Here is a tiny trained network, its code and every weight. The questions are about switching its units off for an input and a target symbol, where a switched-off unit gives its printed mean instead of its output.

import numpy as np


def w(rows, s, z=0):
    codes = np.array(rows[::2]) - 128.0
    scale = np.full(codes.shape[1], s)
    scale[-1] = z or s
    return codes * scale


def f(y):
    return y / 2 * (1 + np.tanh(0.7978845608 * (y + 0.044715 * y**3)))


def softmax(a):
    e = np.exp(a - a.max(-1, keepdims=True))
    return e / e.sum(-1, keepdims=True)


def log_softmax(a):
    a = a - a.max(-1, keepdims=True)
    return a - np.log(np.exp(a).sum(-1, keepdims=True))


def net(x, mask):
    ids = ['αγζησψω'.index(c) for c in x.split()]
    T = len(ids)
    res = E[ids] + P[:T]
    q, k, v = (res @ M[0].T for M in (Q, K, V))
    z = softmax(np.where(np.tri(T) > 0, q @ k.T / 3**0.5, -1e9)) @ v
    res = res + np.where(mask[0], z, O[0][:, -1]) @ O[0][:, :-1]
    y = f(res @ A[0][:, :-1].T + A[0][:, -1])
    res = res + np.where(mask[1:9], y, B[0][:, -1]) @ B[0][:, :-1]
    return log_softmax(res[-1] @ U[:, :-1].T + U[:, -1])


Q, K, V, O, A, B = {}, {}, {}, {}, {}, {}
E = w([
[153,168,138,182,117],'α',
[108,81,157,220,156],'γ',
[27,2,233,196,130],'ζ',
[93,81,204,189,115],'η',
[203,139,162,179,201],'σ',
[229,182,202,69,247],'ψ',
[139,118,122,248,127],'ω',
],0.012)
P = w([
[204,125,46,153,82],'0',
[44,145,178,60,253],'1',
[177,71,181,151,126],'2',
[63,214,151,91,218],'3',
[187,78,184,160,127],'4',
[60,228,139,129,178],'5',
[177,70,188,168,120],'6',
[60,239,135,153,147],'7',
[171,73,185,186,106],'8',
[60,246,127,172,128],'9',
[180,79,187,183,107],'10',
[53,255,123,171,116],'11',
[203,92,186,171,126],'12',
],0.012)
Q[0] = w([
[182,100,212,166,77],'head 0',
[107,89,154,102,74],'head 0',
[10,243,1,17,110],'head 0',
],0.0082)
K[0] = w([
[142,64,15,140,173],'head 0',
[79,82,159,112,115],'head 0',
[108,200,251,255,198],'head 0',
],0.0076)
V[0] = w([
[113,7,133,169,173],'head 0',
[83,107,224,113,115],'head 0',
[84,150,83,117,129],'head 0',
],0.014)
O[0] = w([
[136,126,1,208,242,216],'head 0',
[107,69,42,69,130,3],'head 0',
[97,229,108,156,91,8],'head 0',
],0.013,0.0045)
A[0] = w([
[234,169,192,159,31,107],'neuron 0',
[207,133,171,181,125,118],'neuron 1',
[239,128,32,165,91,139],'neuron 2',
[239,6,141,93,64,189],'neuron 3',
[244,185,145,114,143,255],'neuron 4',
[139,147,200,38,1,226],'neuron 5',
[107,148,82,159,177,115],'neuron 6',
[95,190,94,156,184,180],'neuron 7',
],0.009,0.0068)
B[0] = w([
[144,65,204,39,122,251],'neuron 0',
[76,132,120,154,137,247],'neuron 1',
[125,78,141,96,180,177],'neuron 2',
[252,158,66,222,56,176],'neuron 3',
[99,123,109,180,108,250],'neuron 4',
[51,58,76,140,70,200],'neuron 5',
[139,115,160,68,86,200],'neuron 6',
[80,175,148,118,70,218],'neuron 7',
],0.012,0.013)
U = w([
[82,190,255,77,182,151],'α',
[62,169,85,203,108,197],'γ',
[206,133,95,148,81,128],'ζ',
[189,132,63,209,128,101],'η',
[174,92,134,115,168,77],'σ',
[156,131,206,74,114,2],'ψ',
[234,147,186,145,153,150],'ω',
],0.0091,0.0049)

Each question gives the input, a string of symbols that net reads in full, and the target symbol t.
The units are the heads (3 rows each of Q, K, V and O) and the neurons (one row each of A and B). Each row of codes is followed by its name. A weight is (code - 128) times the scale printed after its matrix; where a second scale follows, it is the last column's (O, A, B and U).
mask holds one flag per unit, heads first, then neurons. A switched-off unit (its flag False) gives its mean, the last column of its rows in O or B, instead of its output. The means were averaged over made-up inputs and are rounded, as every weight is.
A unit's drop is (log p(t) with every unit on - log p(t) with that unit switched off) / (log p(t) with every unit on - log p(t) with every unit switched off).
The circuit of an input: a set's keep is (log p(t) with only the set's units on - log p(t) with every unit switched off) / (log p(t) with every unit on - log p(t) with every unit switched off). Starting from all 9 units, units are removed one at a time, each time the one whose removal leaves the highest keep (on an exact tie, the one counted first), for as long as the keep stays at least 0.8.
circuit, biggest first: the units of the circuit, biggest drop first
unit that matters most: the unit with the biggest drop
top k neurons: the k neurons with the biggest drops, biggest first
drop when u is switched off: that unit's drop, to one decimal
input ζ η γ γ ζ ω, target α: top 2 neurons => neuron 6; neuron 4
input η ω σ, target η: unit that matters most => neuron 0
input ω ζ σ, target α: circuit, biggest first => head 0; neuron 3
input α γ ψ ω ω γ α, target ψ: top 2 neurons => neuron 0; neuron 5
input η α ψ, target η: circuit, biggest first => neuron 0; head 0
input γ α σ ψ σ, target γ: top 2 neurons => neuron 0; neuron 4
input η α ζ, target η: circuit, biggest first => neuron 0; neuron 3
input α α ψ, target ψ: circuit, biggest first => neuron 0; head 0; neuron 5
input γ η σ η ζ ψ α α σ ζ η, target γ: circuit, biggest first => head 0; neuron 0
input γ η η ω ψ ψ α σ σ ψ, target γ: top 4 neurons => neuron 0; neuron 5; neuron 6; neuron 4
input ζ ζ ζ ω γ ζ ω ω γ, target σ: top 2 neurons => neuron 2; neuron 6
input σ σ ψ ψ ψ ζ γ, target ω: top 4 neurons => neuron 5; neuron 3; neuron 0; neuron 7
input ψ σ γ ψ ζ σ ψ ζ α α ω σ γ, target ζ: top 3 neurons => neuron 3; neuron 5; neuron 0
input ω α ζ ω ζ ω γ σ ψ ψ, target γ: circuit, biggest first => neuron 0
input γ η σ ζ ζ α α ψ ψ σ α, target γ: circuit, biggest first => head 0; neuron 0; neuron 3
input ω γ ψ ψ α ω ζ, target α: top 3 neurons => neuron 3; neuron 5; neuron 1
input ω ζ α σ ζ η γ α η ω σ σ η, target α: top 4 neurons => neuron 0; neuron 3; neuron 1; neuron 5
input α η γ, target ψ: top 2 neurons => neuron 0; neuron 5
input ζ α ζ ψ ζ ψ ω η γ σ σ η ψ, target σ: top 3 neurons => neuron 2; neuron 6; neuron 3
input σ ζ ψ α ζ α ζ γ α, target ω: top 4 neurons => neuron 0; neuron 5; neuron 3; neuron 7
input γ η γ ψ σ α ζ, target γ: top 4 neurons => neuron 0; neuron 2; neuron 3; neuron 1
input γ σ α ζ ω η γ, target γ: circuit, biggest first => neuron 0
input ω ψ ψ, target α: circuit, biggest first => head 0; neuron 3
input ζ η σ σ ζ, target σ: circuit, biggest first => head 0; neuron 2; neuron 6
input η ψ σ ψ α ζ ω η ω ζ α, target η: circuit, biggest first => neuron 0; head 0; neuron 3
input ω ζ ζ α α ω ζ α α α σ, target α: top 3 neurons => neuron 0; neuron 3; neuron 1
input η ω γ, target η: circuit, biggest first => neuron 0; neuron 3
input η α ζ ψ η α ω σ ζ ω ω, target η: drop when neuron 0 is switched off => 0.8
input ζ ψ ψ, target σ: drop when neuron 6 is switched off => 0.2
input α ω σ ψ σ ω ψ α α σ η ζ ζ, target ψ: drop when head 0 is switched off => 5.2
